Here is a tiny trained network, its code and every weight. The questions are about switching its units off for an input and a class, where a switched-off unit gives its printed mean instead of its output.

import numpy as np


def w(rows, s, z=0):
    codes = np.array(rows[::2]) - 128.0
    scale = np.full(codes.shape[1], s)
    scale[-1] = z or s
    return codes * scale


def f(y):
    return np.maximum(y, 0)


def log_softmax(a):
    a = a - a.max(-1, keepdims=True)
    return a - np.log(np.exp(a).sum(-1, keepdims=True))


def net(x, mask):
    res = np.array(x, float).reshape(1, 4) / 4 @ E
    y = f(res @ A[0][:, :-1].T + A[0][:, -1])
    res = res + np.where(mask, y, B[0][:, -1]) @ B[0][:, :-1]
    return log_softmax(res[-1] @ U[:, :-1].T + U[:, -1])


A, B = {}, {}
E = w([
[215,123,211,68,199,79,165,157],'x0',
[185,66,91,45,64,165,146,110],'x1',
[246,186,127,181,107,161,126,96],'x2',
[132,204,31,117,110,95,161,181],'x3',
],0.012)
A[0] = w([
[74,190,115,139,30,161,119,118,22],'N0',
[65,158,146,234,144,75,100,141,4],'N1',
[93,97,141,79,160,162,50,152,132],'N2',
[91,80,114,17,73,124,149,144,105],'N3',
[145,84,58,200,113,89,94,141,130],'N4',
[19,149,131,52,149,134,155,187,108],'N5',
[45,96,147,78,128,92,50,124,97],'N6',
[151,95,216,98,155,146,127,146,114],'N7',
[192,113,100,240,97,149,88,109,54],'N8',
[115,57,221,163,127,161,49,29,88],'N9',
[102,145,131,168,79,192,91,82,28],'N10',
[184,191,201,47,202,117,175,146,68],'N11',
[133,197,68,100,124,117,133,188,51],'N12',
[204,149,147,83,188,117,147,120,60],'N13',
[67,162,93,107,128,123,71,58,5],'N14',
[69,141,162,231,212,79,107,209,94],'N15',
[136,198,75,126,62,32,88,113,126],'N16',
[97,159,118,156,94,229,44,133,81],'N17',
[134,124,243,110,171,161,149,29,40],'N18',
[80,105,131,64,88,126,156,154,139],'N19',
[83,131,95,163,105,211,61,123,39],'N20',
[122,89,185,164,160,153,2,97,97],'N21',
[72,212,143,200,222,95,104,138,170],'N22',
[144,133,75,186,117,178,91,116,99],'N23',
[95,217,79,123,139,108,181,204,21],'N24',
[136,90,48,200,119,61,225,177,20],'N25',
[164,64,77,31,37,183,175,141,183],'N26',
[198,209,139,177,124,167,121,98,93],'N27',
[121,235,38,76,131,131,124,216,119],'N28',
[150,197,160,187,130,129,158,83,130],'N29',
[144,165,144,109,93,89,210,203,98],'N30',
[241,134,81,152,117,203,98,58,84],'N31',
[91,123,184,149,66,139,104,21,87],'N32',
[55,144,82,129,68,145,120,117,198],'N33',
[73,98,131,116,120,95,102,174,67],'N34',
[68,71,102,121,158,95,178,180,87],'N35',
[194,94,121,120,69,183,213,41,87],'N36',
[111,115,104,161,54,112,99,93,136],'N37',
[85,98,98,190,64,145,56,59,124],'N38',
[101,134,52,119,89,186,72,85,57],'N39',
],0.0088,0.0043)
B[0] = w([
[136,171,114,68,136,91,194,132,182],'N0',
[161,151,148,146,127,61,94,65,187],'N1',
[102,144,125,132,97,187,99,173,174],'N2',
[188,114,168,188,102,52,86,111,206],'N3',
[133,122,125,123,131,113,132,170,168],'N4',
[92,155,170,150,73,170,110,198,191],'N5',
[147,197,142,143,66,186,82,205,190],'N6',
[84,94,120,82,179,112,193,123,195],'N7',
[132,206,154,135,117,147,103,187,190],'N8',
[94,53,40,45,149,240,77,91,226],'N9',
[51,103,133,67,135,87,134,143,177],'N10',
[56,146,143,63,183,92,206,177,208],'N11',
[79,111,42,70,137,142,74,80,177],'N12',
[66,163,167,92,173,80,191,188,183],'N13',
[130,142,136,81,122,91,136,144,156],'N14',
[185,117,158,158,121,46,85,74,208],'N15',
[122,93,83,111,140,181,112,96,186],'N16',
[65,129,151,89,168,86,167,185,190],'N17',
[106,115,72,64,117,145,134,96,202],'N18',
[146,159,163,180,104,158,81,167,181],'N19',
[83,155,154,50,149,72,211,142,185],'N20',
[100,80,67,105,107,171,86,41,195],'N21',
[222,131,149,225,137,39,85,83,218],'N22',
[103,131,134,104,150,113,122,182,183],'N23',
[129,104,109,91,150,155,85,89,181],'N24',
[117,97,70,60,117,198,120,85,161],'N25',
[201,77,167,254,127,6,77,45,251],'N26',
[92,196,174,126,46,209,82,233,199],'N27',
[112,106,37,102,150,220,89,38,213],'N28',
[126,152,187,193,44,166,57,168,182],'N29',
[76,83,86,51,166,192,181,108,168],'N30',
[96,167,205,173,54,165,94,181,215],'N31',
[132,80,29,78,139,130,117,104,180],'N32',
[126,137,119,152,176,103,170,183,206],'N33',
[111,196,207,115,69,193,110,178,163],'N34',
[122,212,199,118,61,234,114,202,176],'N35',
[201,117,134,163,111,88,68,110,202],'N36',
[81,128,129,122,174,84,159,153,180],'N37',
[89,127,155,101,221,71,174,145,210],'N38',
[149,145,153,92,163,100,179,121,192],'N39',
],0.0066,0.014)
U = w([
[119,160,197,150,11,209,99,218,104],'0',
[103,116,143,90,207,83,231,173,98],'1',
[117,80,47,100,138,217,107,52,107],'2',
[174,107,171,204,95,47,89,64,96],'3',
[136,94,136,199,137,142,139,144,252],'4',
],0.012,0.015)

Each question gives the input, the list of numbers given to net, and the class t.
The units are the neurons (one row each of A and B). Each row of codes is followed by its name. A weight is (code - 128) times the scale printed after its matrix; where a second scale follows, it is the last column's (A, B and U).
mask holds one flag per neuron, in row order. A switched-off neuron (its flag False) gives its mean, the last column of its row in B, instead of its output. The means were averaged over made-up inputs and are rounded, as every weight is.
A unit's drop is (log p(t) with every unit on - log p(t) with that unit switched off) / (log p(t) with every unit on - log p(t) with every unit switched off).
The circuit of an input: a set's keep is (log p(t) with only the set's units on - log p(t) with every unit switched off) / (log p(t) with every unit on - log p(t) with every unit switched off). Starting from the 12 units with the biggest drops (on a tie, the unit counted first), units are removed one at a time, each time the one whose removal leaves the highest keep (on an exact tie, the one counted first), for as long as the keep stays at least 0.8.
circuit, biggest first: the units of the circuit, biggest drop first
unit that matters most: the unit with the biggest drop
top k neurons: the k neurons with the biggest drops, biggest first
drop of u: that unit's drop, to one decimal
input [-5,-5,0,-5], class 1: circuit, biggest first : N38, N20
input [-2,8,4,3], class 3: circuit, biggest first : N26
input [-6,-8,-4,6], class 3: top 3 neurons : N22, N15, N1
input [1,-5,3,-5], class 2: circuit, biggest first : N9, N21
input [6,7,-7,2], class 0: top 2 neurons : N35, N5
input [-8,-7,-7,-2], class 1: top 2 neurons : N38, N20
input [7,4,-7,8], class 2: top 2 neurons : N28, N30
input [2,-8,7,-8], class 2: top 2 neurons : N9, N21
input [0,-7,-4,4], class 3: top 2 neurons : N22, N15
input [5,-3,7,-8], class 2: top 2 neurons : N9, N18
input [1,6,1,6], class 2: top 4 neurons : N28, N22, N30, N12
input [7,-4,-7,-1], class 0: top 3 neurons : N35, N5, N6
input [0,-7,-6,-2], class 3: top 4 neurons : N15, N22, N1, N27
input [-7,8,8,-7], class 0: unit that matters most : N31
input [3,-7,7,3], class 0: top 3 neurons : N27, N26, N29
input [5,-8,7,8], class 2: top 3 neurons : N28, N30, N26
input [-5,-6,-1,7], class 2: top 2 neurons : N28, N26
input [4,-2,2,-1], class 1: top 2 neurons : N26, N11
input [-8,-7,-6,-1], class 1: drop of N38 : 0.3
input [-4,-4,1,5], class 2: circuit, biggest first : N28
input [4,-8,-5,-8], class 2: drop of N21 : 0.3
input [1,2,0,7], class 2: drop of N5 : 0.0
input [1,-6,-1,-4], class 3: drop of N22 : 0.2
